Below are the code and all the weights of a small trained network. Each question names an input and a class and asks about switching units off, where a switched-off unit gives its printed mean instead of its output.

import numpy as np


def w(rows, s, z=0):
    codes = np.array(rows[::2]) - 128.0
    scale = np.full(codes.shape[1], s)
    scale[-1] = z or s
    return codes * scale


def f(y):
    return y / 2 * (1 + np.tanh(0.7978845608 * (y + 0.044715 * y**3)))


def log_softmax(a):
    a = a - a.max(-1, keepdims=True)
    return a - np.log(np.exp(a).sum(-1, keepdims=True))


def net(x, mask):
    res = np.array(x, float).reshape(1, 4) / 4 @ E
    y = f(res @ A[0][:, :-1].T + A[0][:, -1])
    res = res + np.where(mask, y, B[0][:, -1]) @ B[0][:, :-1]
    return log_softmax(res[-1] @ U[:, :-1].T + U[:, -1])


A, B = {}, {}
E = w([
[26,52,180],'x0',
[51,198,200],'x1',
[59,137,2],'x2',
[129,130,126],'x3',
],0.0089)
A[0] = w([
[174,187,113,39],'N1',
[95,30,147,75],'N2',
[197,129,180,107],'N3',
[186,49,109,36],'N4',
[98,183,66,101],'N5',
[247,193,99,137],'N6',
[168,111,173,51],'N7',
[142,82,108,159],'N8',
[194,141,189,62],'N9',
[159,116,216,25],'N10',
[104,153,83,99],'N11',
[146,30,105,126],'N12',
[174,195,109,41],'N13',
[79,254,186,122],'N14',
[171,216,101,3],'N15',
[87,113,47,81],'N16',
[170,120,171,72],'N17',
[184,197,106,118],'N18',
[178,74,92,66],'N19',
[174,125,173,67],'N20',
[86,155,68,2],'N21',
[221,58,91,68],'N22',
],0.012,0.0037)
B[0] = w([
[42,108,173,165],'N1',
[1,135,231,187],'N2',
[150,97,66,184],'N3',
[78,205,55,180],'N4',
[194,57,91,186],'N5',
[76,126,224,255],'N6',
[116,44,64,152],'N7',
[140,172,142,162],'N8',
[155,75,80,180],'N9',
[109,99,62,181],'N10',
[195,55,110,159],'N11',
[107,208,135,191],'N12',
[50,95,198,172],'N13',
[138,235,16,225],'N14',
[63,95,182,179],'N15',
[156,74,132,198],'N16',
[136,77,62,154],'N17',
[34,112,179,197],'N18',
[112,191,97,177],'N19',
[138,57,68,157],'N20',
[137,73,101,162],'N21',
[118,206,64,217],'N22',
],0.0079,0.0085)
U = w([
[71,124,220,97],'0',
[151,254,78,89],'1',
[195,37,92,91],'2',
[185,159,169,248],'3',
],0.0099,0.014)

Each question gives the input, the list of numbers given to net, and the class t.
The units are the neurons (one row each of A and B). Each row of codes is followed by its name. A weight is (code - 128) times the scale printed after its matrix; where a second scale follows, it is the last column's (A, B and U).
mask holds one flag per neuron, in row order. A switched-off neuron (its flag False) gives its mean, the last column of its row in B, instead of its output. The means were averaged over made-up inputs and are rounded, as every weight is.
A unit's drop is (log p(t) with every unit on - log p(t) with that unit switched off) / (log p(t) with every unit on - log p(t) with every unit switched off).
The circuit of an input: a set's keep is (log p(t) with only the set's units on - log p(t) with every unit switched off) / (log p(t) with every unit on - log p(t) with every unit switched off). Starting from the 12 units with the biggest drops (on a tie, the unit counted first), units are removed one at a time, each time the one whose removal leaves the highest keep (on an exact tie, the one counted first), for as long as the keep stays at least 0.8.
units of the circuit, in order: the units of the circuit, biggest drop first
k most important neurons: the k neurons with the biggest drops, biggest first
drop of u: that unit's drop, to one decimal
input [-5,1,-5,0], class 0: units of the circuit, in order -> [N6, N18]
input [-5,-7,0,-3], class 1: units of the circuit, in order -> [N22]
input [-3,-3,1,-1], class 0: units of the circuit, in order -> [N14, N6]
input [3,4,0,-4], class 1: units of the circuit, in order -> [N14, N6]
input [-4,-4,2,4], class 0: units of the circuit, in order -> [N6, N14]
input [-8,-2,-8,7], class 0: 2 most important neurons -> [N6, N18]
input [-4,-6,0,-5], class 1: 4 most important neurons -> [N22, N4, N19, N2]
input [6,8,6,-6], class 1: 2 most important neurons -> [N14, N6]
input [5,-1,7,-1], class 2: 2 most important neurons -> [N6, N16]
input [3,7,5,-4], class 1: drop of N14 -> 0.8
input [-1,7,-2,-1], class 1: drop of N14 -> 0.5
input [-7,5,-7,-5], class 0: drop of N4 -> 0.0
